Small tables with named rows and columns. After each table, cells are looked up by row and column.

fozib:
	poni	vodep	zopemi	gul
gikef	63801	47525	79223	43771
gonolop	50957	84627	61057	52693
zemet	59805	63183	53332	60563
pana	62040	73736	58318	79307
div	21645	67328	67645	31643
rubok	53974	35665	32707	67760
figuge	67840	56605	77123	65809
toroza	50365	87106	75997	52808

What is the vodep of toroza in fozib?
87106
What is the gul of gonolop in fozib?
52693
What is the gul of rubok in fozib?
67760
What is the poni of rubok in fozib?
53974
What is the gul of toroza in fozib?
52808
What is the zopemi of gikef in fozib?
79223
What is the gul of gikef in fozib?
43771
What is the vodep of figuge in fozib?
56605
What is the poni of toroza in fozib?
50365
What is the vodep of div in fozib?
67328
What is the zopemi of figuge in fozib?
77123
What is the gul of pana in fozib?
79307

delig =
|  | dol | sepiz | dukuv | fod | lus | kez |
|---|---|---|---|---|---|---|
| gilupug | 85 | 75 | 164 | 162 | 67 | 164 |
| nep | 78 | 175 | 58 | 61 | 173 | 68 |
| tel | 67 | 70 | 184 | 185 | 57 | 192 |
| taz | 123 | 113 | 95 | 99 | 114 | 91 |
| butenok | 68 | 113 | 125 | 133 | 102 | 138 |
| vara | 111 | 104 | 111 | 107 | 107 | 107 |
| tozem | 106 | 106 | 101 | 104 | 106 | 106 |
| mef | 60 | 62 | 202 | 202 | 47 | 208 |

What is the lus of nep in delig? 173
What is the dol of vara in delig? 111
What is the lus of gilupug in delig? 67
What is the dukuv of butenok in delig? 125
What is the dukuv of mef in delig? 202
What is the lus of butenok in delig? 102
What is the dol of taz in delig? 123
What is the fod of butenok in delig? 133
What is the sepiz of nep in delig? 175
What is the dol of butenok in delig? 68

Table gezup
,radarez,keteduv,pasepem
damule,4.305,6.591,5.550
pel,4.959,6.256,5.810
zanos,6.858,7.092,7.149
vaga,9.009,9.577,9.197
faf,5.946,5.316,5.594
gep,8.199,9.766,8.624
garu,6.488,3.088,5.143
goro,7.327,7.748,7.279
kinilim,5.707,5.772,5.749
gur,3.859,6.569,4.665
gogipo,8.938,9.482,8.991
zofum,5.776,5.656,5.739
golazaz,8.222,8.811,8.387
genaga,5.997,0.589,4.288

goro, pasepem -> 7.279
kinilim, radarez -> 5.707
garu, radarez -> 6.488
golazaz, radarez -> 8.222
gep, keteduv -> 9.766
garu, pasepem -> 5.143
golazaz, keteduv -> 8.811
vaga, keteduv -> 9.577
zofum, radarez -> 5.776
kinilim, pasepem -> 5.749
faf, pasepem -> 5.594
genaga, radarez -> 5.997
goro, radarez -> 7.327
vaga, pasepem -> 9.197
zofum, pasepem -> 5.739

melut =
,mit,difeli,pagi,soze,sukim,fopus,karuneb,zofud,boza
moki,0.569,0.667,0.437,0.467,0.542,0.510,0.330,0.690,0.505
nem,0.554,0.673,0.401,0.496,0.536,0.445,0.317,0.642,0.474
lisan,0.724,0.511,0.418,0.525,0.755,0.517,0.570,0.491,0.486
mub,0.552,0.341,0.579,0.345,0.485,0.481,0.357,0.535,0.839
mipotal,0.420,0.687,0.651,0.296,0.718,0.576,0.613,0.177,0.564
makivat,0.571,0.764,0.405,0.513,0.643,0.461,0.576,0.612,0.476

What is the zofud of lisan in melut? 0.491
What is the boza of nem in melut? 0.474
What is the fopus of mub in melut? 0.481
What is the boza of mipotal in melut? 0.564
What is the karuneb of lisan in melut? 0.570
What is the karuneb of nem in melut? 0.317
What is the difeli of nem in melut? 0.673
What is the sukim of nem in melut? 0.536
What is the mit of lisan in melut? 0.724
What is the boza of makivat in melut? 0.476
What is the mit of moki in melut? 0.569
What is the fopus of mipotal in melut? 0.576
What is the pagi of mub in melut? 0.579
What is the pagi of lisan in melut? 0.418
What is the karuneb of moki in melut? 0.330
What is the pagi of makivat in melut? 0.405

